Below is a small trained network, with its code and all its weights. Each question gives an input and a target symbol and asks what happens when units are switched off, that is, made to give their printed mean instead of their output.

import numpy as np


def w(rows, s, z=0):
    codes = np.array(rows[::2]) - 128.0
    scale = np.full(codes.shape[1], s)
    scale[-1] = z or s
    return codes * scale


def norm(h):
    return h / np.sqrt((h * h).mean(-1, keepdims=True) + 1e-5)


def f(y):
    return y / 2 * (1 + np.tanh(0.7978845608 * (y + 0.044715 * y**3)))


def softmax(a):
    e = np.exp(a - a.max(-1, keepdims=True))
    return e / e.sum(-1, keepdims=True)


def log_softmax(a):
    a = a - a.max(-1, keepdims=True)
    return a - np.log(np.exp(a).sum(-1, keepdims=True))


def net(x, mask):
    ids = ['αβγδεζμστφψω'.index(c) for c in x.split()]
    T = len(ids)
    res = E[ids] + P[:T]
    u = 0
    for l in range(2):
        r = norm(res)
        for j in range(2):
            rows = slice(3 * j, 3 * j + 3)
            q, k, v = (r @ M[l][rows].T for M in (Q, K, V))
            z = softmax(np.where(np.tri(T) > 0, q @ k.T / 3**0.5, -1e9)) @ v
            o = O[l][rows]
            res = res + np.where(mask[u + j], z, o[:, -1]) @ o[:, :-1]
        u += 2
        y = f(norm(res) @ A[l][:, :-1].T + A[l][:, -1])
        res = res + np.where(mask[u : u + 4], y, B[l][:, -1]) @ B[l][:, :-1]
        u += 4
    return log_softmax(norm(res)[-1] @ U[:, :-1].T + U[:, -1])


Q, K, V, O, A, B = {}, {}, {}, {}, {}, {}
E = w([
[134,110,146,134,142,180,152,65,135],'α',
[70,67,133,140,98,118,232,161,124],'β',
[147,157,143,132,132,168,134,64,121],'γ',
[229,79,206,100,52,66,142,122,180],'δ',
[116,93,11,171,165,237,144,171,254],'ε',
[148,153,99,139,179,88,103,244,176],'ζ',
[127,119,101,69,158,154,102,213,147],'μ',
[52,173,65,66,19,18,106,100,73],'σ',
[123,139,111,182,109,129,108,74,150],'τ',
[148,176,139,107,89,167,124,207,91],'φ',
[167,153,149,179,119,164,82,104,128],'ψ',
[125,96,117,64,202,94,46,23,74],'ω',
],0.028)
P = w([
[212,130,51,119,171,43,198,134,163],'0',
[161,104,97,169,102,125,112,156,139],'1',
[141,115,111,151,94,154,109,140,132],'2',
[113,109,136,125,89,167,128,134,149],'3',
[87,116,146,110,90,176,121,129,143],'4',
[67,126,168,117,93,181,118,137,150],'5',
[36,135,186,112,91,182,112,138,158],'6',
[7,154,209,116,97,180,106,142,164],'7',
[14,153,212,112,103,187,118,146,173],'8',
],0.014)
Q[0] = w([
[97,79,98,129,120,126,167,245,157],'L0H0',
[128,133,83,216,141,171,153,72,158],'L0H0',
[116,161,175,182,51,146,145,117,137],'L0H0',
[104,95,113,111,135,113,90,47,140],'L0H1',
[137,157,122,4,173,183,154,175,84],'L0H1',
[40,136,213,133,94,191,184,106,123],'L0H1',
],0.014)
K[0] = w([
[33,128,227,183,104,177,119,180,145],'L0H0',
[201,120,15,129,191,121,239,129,141],'L0H0',
[194,131,125,93,127,72,254,137,95],'L0H0',
[188,42,36,146,113,104,115,98,44],'L0H1',
[155,126,123,52,173,168,108,207,88],'L0H1',
[22,110,209,111,71,206,92,60,98],'L0H1',
],0.013)
V[0] = w([
[83,181,57,162,36,41,38,153,169],'L0H0',
[165,160,185,110,19,119,15,118,60],'L0H0',
[70,2,81,176,213,84,79,48,116],'L0H0',
[196,76,154,169,78,232,210,186,121],'L0H1',
[178,61,61,125,136,120,34,130,70],'L0H1',
[164,198,8,89,13,208,177,209,128],'L0H1',
],0.0078)
O[0] = w([
[181,190,116,81,187,89,2,123,140,180],'L0H0',
[120,237,105,7,108,128,151,165,195,2],'L0H0',
[26,105,68,201,212,178,161,184,109,215],'L0H0',
[120,197,151,177,133,85,101,160,160,161],'L0H1',
[72,126,161,87,140,174,169,100,171,87],'L0H1',
[125,212,231,169,192,109,93,225,48,120],'L0H1',
],0.0092,0.0062)
A[0] = w([
[129,69,128,156,124,95,99,18,149,32],'L0N0',
[163,137,112,133,206,174,19,63,63,4],'L0N1',
[176,105,139,68,122,4,41,80,95,100],'L0N2',
[48,172,70,179,254,200,99,165,119,4],'L0N3',
],0.0093,0.0038)
B[0] = w([
[157,197,198,134,142,100,46,150,100,225],'L0N0',
[94,165,146,90,180,62,120,80,165,224],'L0N1',
[99,125,105,165,75,186,152,190,164,166],'L0N2',
[194,58,64,127,104,144,3,139,139,254],'L0N3',
],0.014,0.0084)
Q[1] = w([
[126,141,208,117,68,50,167,193,185],'L1H0',
[186,233,229,214,140,116,117,33,176],'L1H0',
[158,211,103,85,173,91,92,183,196],'L1H0',
[107,108,57,27,158,31,149,248,124],'L1H1',
[138,200,162,199,99,182,176,63,29],'L1H1',
[95,151,139,184,218,153,103,167,112],'L1H1',
],0.011)
K[1] = w([
[137,134,200,88,110,89,165,141,131],'L1H0',
[230,159,107,190,133,21,154,107,106],'L1H0',
[121,153,79,42,138,112,128,151,79],'L1H0',
[3,127,166,97,81,188,52,135,101],'L1H1',
[189,143,138,123,182,92,194,180,98],'L1H1',
[106,120,107,152,151,98,95,103,126],'L1H1',
],0.016)
V[1] = w([
[99,119,120,111,153,135,95,125,81],'L1H0',
[179,132,160,143,144,101,135,55,117],'L1H0',
[106,159,98,129,175,135,135,136,230],'L1H0',
[134,133,150,99,192,252,117,126,152],'L1H1',
[104,86,107,54,138,89,158,118,113],'L1H1',
[133,126,132,110,139,148,141,189,117],'L1H1',
],0.016)
O[1] = w([
[151,104,194,109,179,93,92,131,132,189],'L1H0',
[146,153,63,41,119,156,90,231,49,164],'L1H0',
[62,156,89,209,162,172,66,28,73,143],'L1H0',
[254,208,117,179,171,165,228,170,95,60],'L1H1',
[101,209,211,174,69,73,29,254,149,1],'L1H1',
[121,153,180,149,61,203,147,109,178,31],'L1H1',
],0.01,0.0059)
A[1] = w([
[91,105,141,164,62,147,214,122,99,121],'L1N0',
[136,201,118,108,182,126,153,130,252,2],'L1N1',
[133,84,153,89,130,161,136,165,255,64],'L1N2',
[189,197,148,71,110,113,44,85,145,131],'L1N3',
],0.015,0.0075)
B[1] = w([
[119,132,119,110,140,4,182,126,126,177],'L1N0',
[115,52,150,72,137,213,155,125,125,143],'L1N1',
[185,118,127,122,141,105,94,77,97,144],'L1N2',
[106,145,123,123,158,78,144,182,146,251],'L1N3',
],0.025,0.012)
U = w([
[61,65,128,165,166,69,244,149,121,143],'α',
[81,42,216,91,77,150,66,116,67,134],'β',
[155,46,75,3,98,181,140,195,123,116],'γ',
[14,131,42,84,58,133,125,161,234,99],'δ',
[226,96,253,122,177,151,127,71,63,147],'ε',
[114,167,254,201,169,103,117,31,182,92],'ζ',
[144,193,186,146,143,175,167,225,139,229],'μ',
[85,77,154,39,180,184,181,100,234,164],'σ',
[142,74,74,53,241,46,45,138,172,2],'τ',
[229,107,116,53,65,102,108,56,217,130],'φ',
[110,200,81,89,122,180,180,68,89,215],'ψ',
[165,46,72,211,101,195,142,166,246,166],'ω',
],0.0068,0.0056)

Each question gives the input, a string of symbols that net reads in full, and the target symbol t.
The units are the heads (3 rows each of Q, K, V and O) and the neurons (one row each of A and B). Each row of codes is followed by its name. A weight is (code - 128) times the scale printed after its matrix; where a second scale follows, it is the last column's (O, A, B and U).
mask holds one flag per unit, layer by layer, with each layer's heads first. A switched-off unit (its flag False) gives its mean, the last column of its rows in O or B, instead of its output. The means were averaged over made-up inputs and are rounded, as every weight is.
A unit's drop is (log p(t) with every unit on - log p(t) with that unit switched off) / (log p(t) with every unit on - log p(t) with every unit switched off).
The circuit of an input: a set's keep is (log p(t) with only the set's units on - log p(t) with every unit switched off) / (log p(t) with every unit on - log p(t) with every unit switched off). Starting from all 12 units, units are removed one at a time, each time the one whose removal leaves the highest keep (on an exact tie, the one counted first), for as long as the keep stays at least 0.8.
circuit, biggest first: the units of the circuit, biggest drop first
most important unit: the unit with the biggest drop
k most important neurons: the k neurons with the biggest drops, biggest first
top k neurons in layer l: the k neurons of layer l with the biggest drops, biggest first
heads that matter: for each layer, one digit per head in row order, 1 if its drop is at least 0.15 and else 0, layers parted by /
input τ ω α ζ, target μ: circuit, biggest first	L1H1, L0H0
input γ ψ α γ δ σ ψ δ ψ, target γ: circuit, biggest first	L1H0, L0H0
input τ ω β μ, target μ: most important unit	L0H1
input μ β δ σ τ μ σ μ α, target μ: heads that matter	10 / 11
input α ψ ω δ α ψ, target α: heads that matter	10 / 00
input ζ φ τ α τ, target ζ: heads that matter	00 / 10
input τ τ τ τ ω α ψ μ, target σ: heads that matter	10 / 10
input γ ζ α α τ, target γ: circuit, biggest first	L1H0, L0H0
input τ ω γ α μ, target ε: heads that matter	10 / 10
input β α τ ω α τ σ τ, target β: circuit, biggest first	L0H0, L1N3, L1H1
input ε α ζ α, target ε: heads that matter	10 / 01
input β ω ζ ω μ τ ε ω α, target β: circuit, biggest first	L0H0, L1H1, L1N3
input τ α τ σ, target δ: heads that matter	10 / 00
input α τ τ ψ μ ψ τ μ, target σ: circuit, biggest first	L0H0, L1H0, L1N1
input α ω β τ ζ τ τ, target α: circuit, biggest first	L0H0
input δ τ α, target δ: circuit, biggest first	L1H0, L0H0, L1H1, L0N3
input μ τ ε β τ α β τ τ, target μ: heads that matter	10 / 11
input ψ τ ω μ ω β δ, target φ: circuit, biggest first	L1N2, L0H0
input τ ω ω ζ, target μ: circuit, biggest first	L1H1, L0H0, L0H1
input ζ τ τ ω β α τ, target ζ: top 2 neurons in layer 0	L0N0, L0N3
input τ ε τ α τ τ ε ψ ζ, target σ: circuit, biggest first	L0H0, L1N1, L1H0
input δ τ τ, target δ: circuit, biggest first	L0H0, L1H0, L1H1, L0N2
input φ ζ τ τ τ α ω τ α, target φ: circuit, biggest first	L0H0
input μ ω τ τ τ ψ, target μ: heads that matter	10 / 11
input ζ τ ω τ α α ζ φ ψ, target ζ: 2 most important neurons	L0N3, L0N2
input ω φ τ ψ, target ω: heads that matter	10 / 00
input ζ τ ω ε β μ, target ε: top neuron in layer 0	L0N3
